Look-ups in named tables: a row name and a column name give one cell, copied from the table.

Table somep
	pelabal	sifet	fiti	rami
lok	115	102	1	182
duvok	150	116	150	26
nirup	154	130	71	206
lizusal	122	167	178	83
venek	93	142	144	139
tilugof	76	166	88	171
paz	150	94	128	76
fopodu	122	127	105	116
vizab	140	90	148	72
besupa	139	116	174	104
ded	80	99	58	144
gagoki	153	118	152	120

nirup, fiti => 71
paz, rami => 76
fopodu, sifet => 127
lok, sifet => 102
lok, pelabal => 115
tilugof, sifet => 166
paz, sifet => 94
besupa, rami => 104
nirup, rami => 206
duvok, sifet => 116
fopodu, pelabal => 122
tilugof, pelabal => 76
vizab, rami => 72
ded, sifet => 99
ded, rami => 144
gagoki, pelabal => 153
tilugof, rami => 171
fopodu, fiti => 105
nirup, sifet => 130
nirup, pelabal => 154

Table nekitu
fields: zisodiv, vilutef, retek
kiro: [208, 172, 34]
kom: [176, 169, 70]
beg: [62, 109, 45]
naludo: [211, 229, 88]
binolu: [107, 181, 91]
tiza: [228, 220, 80]
vubuli: [161, 183, 156]
sobari: [37, 61, 208]
dorif: [107, 154, 166]
delosot: [95, 127, 184]
munepa: [236, 237, 77]

tiza, zisodiv: 228
sobari, zisodiv: 37
sobari, vilutef: 61
vubuli, retek: 156
kom, zisodiv: 176
naludo, retek: 88
naludo, vilutef: 229

gero =
fields: zusam, gabogev, lir, sep, tazura
puzud: [95, 137, 162, 184, 101]
zek: [95, 164, 243, 184, 101]
nes: [95, 43, 115, 184, 101]
tapof: [153, 164, 115, 184, 101]
zes: [74, 229, 115, 184, 100]
laz: [95, 19, 132, 132, 101]
kovera: [95, 164, 108, 242, 74]

sep of zek is 184
tazura of kovera is 74
sep of tapof is 184
gabogev of kovera is 164
sep of laz is 132
gabogev of laz is 19
tazura of laz is 101
lir of zes is 115
sep of zes is 184
zusam of nes is 95
zusam of zes is 74
zusam of laz is 95
zusam of tapof is 153
gabogev of zes is 229
lir of tapof is 115
tazura of zes is 100
lir of laz is 132
tazura of nes is 101

bivi:
           tas     mor  vikisu    gim  faseru    keri  befubu   zusu   lasez   lesed
pon       4075   36093   48586  34843  -32146  -25364     646  13669  -60859   30417
kof       3977   32982   44105  33147  -29220  -22331     681  13865  -54301   28017
buzim     3933   34700   46566  34421  -31145  -24098     503  14004  -58074   29372
nune     -9030  -27479  -44501  38486   -7471   26113  -16584  45650   55888  -15296
minod     4300   36903   49780  34595  -32275  -25965     960  13115  -62256   30982
vabimip  -9090  -29127  -46877  37614   -5945   27714  -16578  45774   59352  -16566
rute      3368   33673   45015  35700  -31865  -23602    -347  15411  -56739   28739
vimob     4467   36254   48871  33595  -31073  -25155    1270  12684  -60596   30425
kig      -8564  -28357  -45699  36304   -5083   27437  -15776  44461   58508  -16122
lod      -9155  -30083  -48258  37214   -5157   28612  -16624  45922   61312  -17292
tav      -9035  -28169  -45493  38051   -6768   26802  -16549  45651   57370  -15834
kab      -8159  -26416  -42857  36176   -5821   25870  -15243  43474   54952  -14728

What is the befubu of pon in bivi?
646
What is the faseru of nune in bivi?
-7471
What is the lesed of rute in bivi?
28739
What is the vikisu of kab in bivi?
-42857
What is the lesed of tav in bivi?
-15834
What is the zusu of minod in bivi?
13115
What is the tas of vimob in bivi?
4467
What is the tas of vabimip in bivi?
-9090
What is the tas of buzim in bivi?
3933
What is the lasez of tav in bivi?
57370
What is the mor of kig in bivi?
-28357

gim:
cols = pamuz, fak, dap, denuge
vopes: [588, 366, 618, 932]
dudomu: [879, 509, 415, 249]
kugovup: [29, 470, 540, 676]
kedalo: [883, 495, 441, 339]
nameg: [261, 586, 366, 98]
tetuk: [970, 493, 430, 298]
kozu: [225, 598, 356, 63]

dap of kugovup = 540
dap of dudomu = 415
dap of kozu = 356
fak of nameg = 586
fak of kugovup = 470
dap of nameg = 366
pamuz of nameg = 261
denuge of nameg = 98

pagi.csv
,feda,tonive,dal,sifila,solem,dasiru,livu,vazi,ter
rolisu,3948,9341,6617,6060,6452,5740,3231,4133,6633
kedofef,6424,7494,6294,7347,9255,2788,7447,5592,6112
zug,6461,9334,8821,6991,6195,3914,6703,9002,2246
buloveg,3853,9395,6625,5898,6467,5803,3242,4278,6535
zin,6443,7451,6311,7308,9191,2752,7419,5553,6203
razodo,6541,9310,8765,6983,6170,3879,6656,8914,2260
zum,6408,7504,6300,7372,9317,2811,7457,5640,6114
lebu,6498,9317,8782,6987,6176,3876,6673,8960,2246
dafimol,3892,9384,6605,5958,6468,5773,3245,4205,6583
tedu,6545,9306,8755,6987,6153,3876,6654,8920,2241

What is the livu of kedofef in pagi?
7447
What is the ter of tedu in pagi?
2241
What is the sifila of razodo in pagi?
6983
What is the tonive of kedofef in pagi?
7494
What is the livu of zin in pagi?
7419
What is the feda of rolisu in pagi?
3948
What is the solem of zum in pagi?
9317
What is the vazi of zum in pagi?
5640

sopaliv
         rir  selab  zenes  lerebaz  ler  lopu
kazuke    61     99    148      102  115    97
zonozud  211    147    123      156  114   161
ton       61     98    146      106  116   100
goget     61    101    151      101  115    96
rap      210    144    117      159  114   165
kobur     61     97    143      108  116   102
tez       61     99    147      103  115    98
tavi      61     95    142      110  117   103
buvine    61     95    138      108  114   103
bel      170    109     86      162  114   168

lerebaz of kazuke: 102
rir of tavi: 61
rir of bel: 170
lopu of kazuke: 97
selab of tez: 99
ler of kazuke: 115
rir of rap: 210
selab of goget: 101
zenes of zonozud: 123
ler of buvine: 114
rir of ton: 61
ler of goget: 115
selab of zonozud: 147
lerebaz of tez: 103
lerebaz of goget: 101
lopu of rap: 165
zenes of tez: 147
ler of zonozud: 114
lerebaz of rap: 159
Row with the largest lopu: bel

gubefi:
,gev,mebi,kosok,kapu,dom,nub
tomedo,1171,-1911,914,466,2746,221
gab,251,8518,1638,-3802,3344,-3870
tesesi,-145,3639,2275,1428,856,3275
tuti,515,6770,3734,-432,1953,1795
teve,3068,930,2671,2085,2588,2207
zuv,7210,5174,-58,5041,2285,3279
nad,479,303,790,1597,1490,-493
kup,9608,3336,6708,5174,4266,5818
dav,7480,6984,-5360,7869,244,90
bukavi,902,7324,6219,-691,2349,5789
vogile,51,2540,2560,3103,249,2506
kiluku,415,5165,4964,2503,568,5115

dom of vogile is 249
mebi of nad is 303
gev of teve is 3068
nub of dav is 90
mebi of tomedo is -1911
kosok of gab is 1638
kapu of tesesi is 1428
dom of zuv is 2285
kosok of nad is 790
kapu of teve is 2085
Which row has the largest kapu? dav

Table romuti
|  | gakuda | zapub | zila | logega | puraman | rire | fodi | lova | nitapo |
|---|---|---|---|---|---|---|---|---|---|
| vegobeg | 161 | 147 | 149 | 146 | 164 | 136 | 174 | 130 | 143 |
| tatapu | 134 | 163 | 152 | 127 | 181 | 103 | 210 | 101 | 163 |
| mosumig | 132 | 121 | 128 | 131 | 141 | 119 | 137 | 134 | 133 |
| pavef | 123 | 188 | 181 | 139 | 151 | 171 | 148 | 135 | 165 |
| vis | 127 | 177 | 158 | 151 | 126 | 175 | 118 | 145 | 160 |
| das | 152 | 217 | 181 | 144 | 207 | 126 | 236 | 41 | 177 |
| romekag | 127 | 152 | 154 | 122 | 147 | 133 | 175 | 153 | 151 |
| venuva | 127 | 151 | 146 | 123 | 172 | 101 | 196 | 116 | 160 |

tatapu, rire => 103
venuva, rire => 101
romekag, gakuda => 127
vis, fodi => 118
vegobeg, nitapo => 143
mosumig, nitapo => 133
pavef, lova => 135
das, nitapo => 177
mosumig, zapub => 121
vis, zapub => 177
romekag, puraman => 147
pavef, zila => 181
Row with the largest fodi: das

Table muk
        dumitol  nomatep  dulud  felem   nor  dalu
dagi       43.9     17.3   43.7   61.1  51.7  27.4
puduku     74.4     73.0   27.2   80.8  47.2  50.0
far        55.8     31.8   50.6   45.1  64.5  51.1
tinena     51.6     74.3   60.7   45.4  57.4  52.2
gumado     36.0     70.8   75.0   60.0  42.9  68.9
ris        55.5     54.5   59.5   52.7  58.0  55.6
seg        58.0     49.3   57.6   51.2  60.6  57.3
bem        50.7     55.4   58.8   61.8  50.4  56.8
zud        61.0     48.7   52.5   54.4  59.9  59.5
zev        47.1     64.0   55.1   53.1  51.5  62.8
tage       53.7     51.5   50.5   60.4  52.6  48.7
beguma     60.9     49.2   62.2   57.3  59.0  62.9

bem, dalu: 56.8
gumado, nomatep: 70.8
zud, felem: 54.4
puduku, dalu: 50.0
seg, dalu: 57.3
ris, nomatep: 54.5
tage, dumitol: 53.7
tinena, nor: 57.4
tage, nomatep: 51.5
puduku, dumitol: 74.4
zev, dulud: 55.1
beguma, dulud: 62.2
tage, nor: 52.6
puduku, nomatep: 73.0
zev, dalu: 62.8
ris, dumitol: 55.5
dagi, nor: 51.7

